Here is a tiny trained network, its code and every weight. The questions are about switching its units off for an input and a class, where a switched-off unit gives its printed mean instead of its output.

import numpy as np


def w(rows, s, z=0):
    codes = np.array(rows[::2]) - 128.0
    scale = np.full(codes.shape[1], s)
    scale[-1] = z or s
    return codes * scale


def f(y):
    return y / 2 * (1 + np.tanh(0.7978845608 * (y + 0.044715 * y**3)))


def log_softmax(a):
    a = a - a.max(-1, keepdims=True)
    return a - np.log(np.exp(a).sum(-1, keepdims=True))


def net(x, mask):
    res = np.array(x, float).reshape(1, 3) / 4 @ E
    y = f(res @ A[0][:, :-1].T + A[0][:, -1])
    res = res + np.where(mask, y, B[0][:, -1]) @ B[0][:, :-1]
    return log_softmax(res[-1] @ U[:, :-1].T + U[:, -1])


A, B = {}, {}
E = w([
[120,50,222,139,7,183,211],'x0',
[173,65,169,34,84,33,139],'x1',
[255,162,184,172,88,105,49],'x2',
],0.009)
A[0] = w([
[177,151,111,93,90,84,103,168],'neuron 0',
[110,145,108,40,135,113,136,239],'neuron 1',
[197,132,84,100,164,55,10,203],'neuron 2',
[156,81,171,97,65,74,102,225],'neuron 3',
[161,58,213,115,95,104,168,161],'neuron 4',
[112,131,194,147,91,245,151,252],'neuron 5',
[201,175,57,191,168,107,106,216],'neuron 6',
[129,132,84,97,161,85,179,209],'neuron 7',
[125,51,158,154,18,77,144,229],'neuron 8',
],0.011,0.004)
B[0] = w([
[180,217,208,136,135,150,163,182],'neuron 0',
[74,133,127,116,203,114,104,172],'neuron 1',
[121,196,216,151,205,173,70,251],'neuron 2',
[208,105,107,72,155,144,109,208],'neuron 3',
[235,29,18,65,144,214,52,203],'neuron 4',
[13,146,64,236,13,191,210,204],'neuron 5',
[88,127,125,179,219,186,128,221],'neuron 6',
[92,76,88,104,230,153,152,168],'neuron 7',
[246,84,1,96,47,217,109,213],'neuron 8',
],0.0072,0.015)
U = w([
[224,75,63,86,51,175,86,177],'0',
[103,186,138,152,177,123,112,224],'1',
[80,154,106,90,81,130,179,73],'2',
[220,191,239,81,127,117,126,147],'3',
[174,124,184,71,16,38,189,3],'4',
[139,70,91,50,128,104,194,18],'5',
[86,140,174,206,30,187,254,75],'6',
],0.0083,0.0042)

Each question gives the input, the list of numbers given to net, and the class t.
The units are the neurons (one row each of A and B). Each row of codes is followed by its name. A weight is (code - 128) times the scale printed after its matrix; where a second scale follows, it is the last column's (A, B and U).
mask holds one flag per neuron, in row order. A switched-off neuron (its flag False) gives its mean, the last column of its row in B, instead of its output. The means were averaged over made-up inputs and are rounded, as every weight is.
A unit's drop is (log p(t) with every unit on - log p(t) with that unit switched off) / (log p(t) with every unit on - log p(t) with every unit switched off).
The circuit of an input: a set's keep is (log p(t) with only the set's units on - log p(t) with every unit switched off) / (log p(t) with every unit on - log p(t) with every unit switched off). Starting from all 9 units, units are removed one at a time, each time the one whose removal leaves the highest keep (on an exact tie, the one counted first), for as long as the keep stays at least 0.8.
circuit, biggest first: the units of the circuit, biggest drop first
top k neurons: the k neurons with the biggest drops, biggest first
drop of u: that unit's drop, to one decimal
input [-7,7,3], class 3: circuit, biggest first -> (neuron 0)
input [-2,6,-5], class 5: circuit, biggest first -> (neuron 2; neuron 7; neuron 1)
input [-5,5,0], class 3: top 2 neurons -> (neuron 5; neuron 0)
input [0,-4,-5], class 6: circuit, biggest first -> (neuron 4; neuron 2)
input [-6,1,6], class 1: top 3 neurons -> (neuron 6; neuron 8; neuron 3)
input [0,-8,8], class 6: circuit, biggest first -> (neuron 5; neuron 4)
input [5,-4,4], class 6: top 2 neurons -> (neuron 5; neuron 3)
input [-4,5,-1], class 3: top 3 neurons -> (neuron 5; neuron 6; neuron 0)
input [-6,8,-2], class 3: top 3 neurons -> (neuron 5; neuron 0; neuron 6)
input [5,-5,4], class 6: drop of neuron 5 -> 1.7
input [4,-7,3], class 6: drop of neuron 5 -> 0.0
input [-4,2,4], class 3: drop of neuron 0 -> 0.2
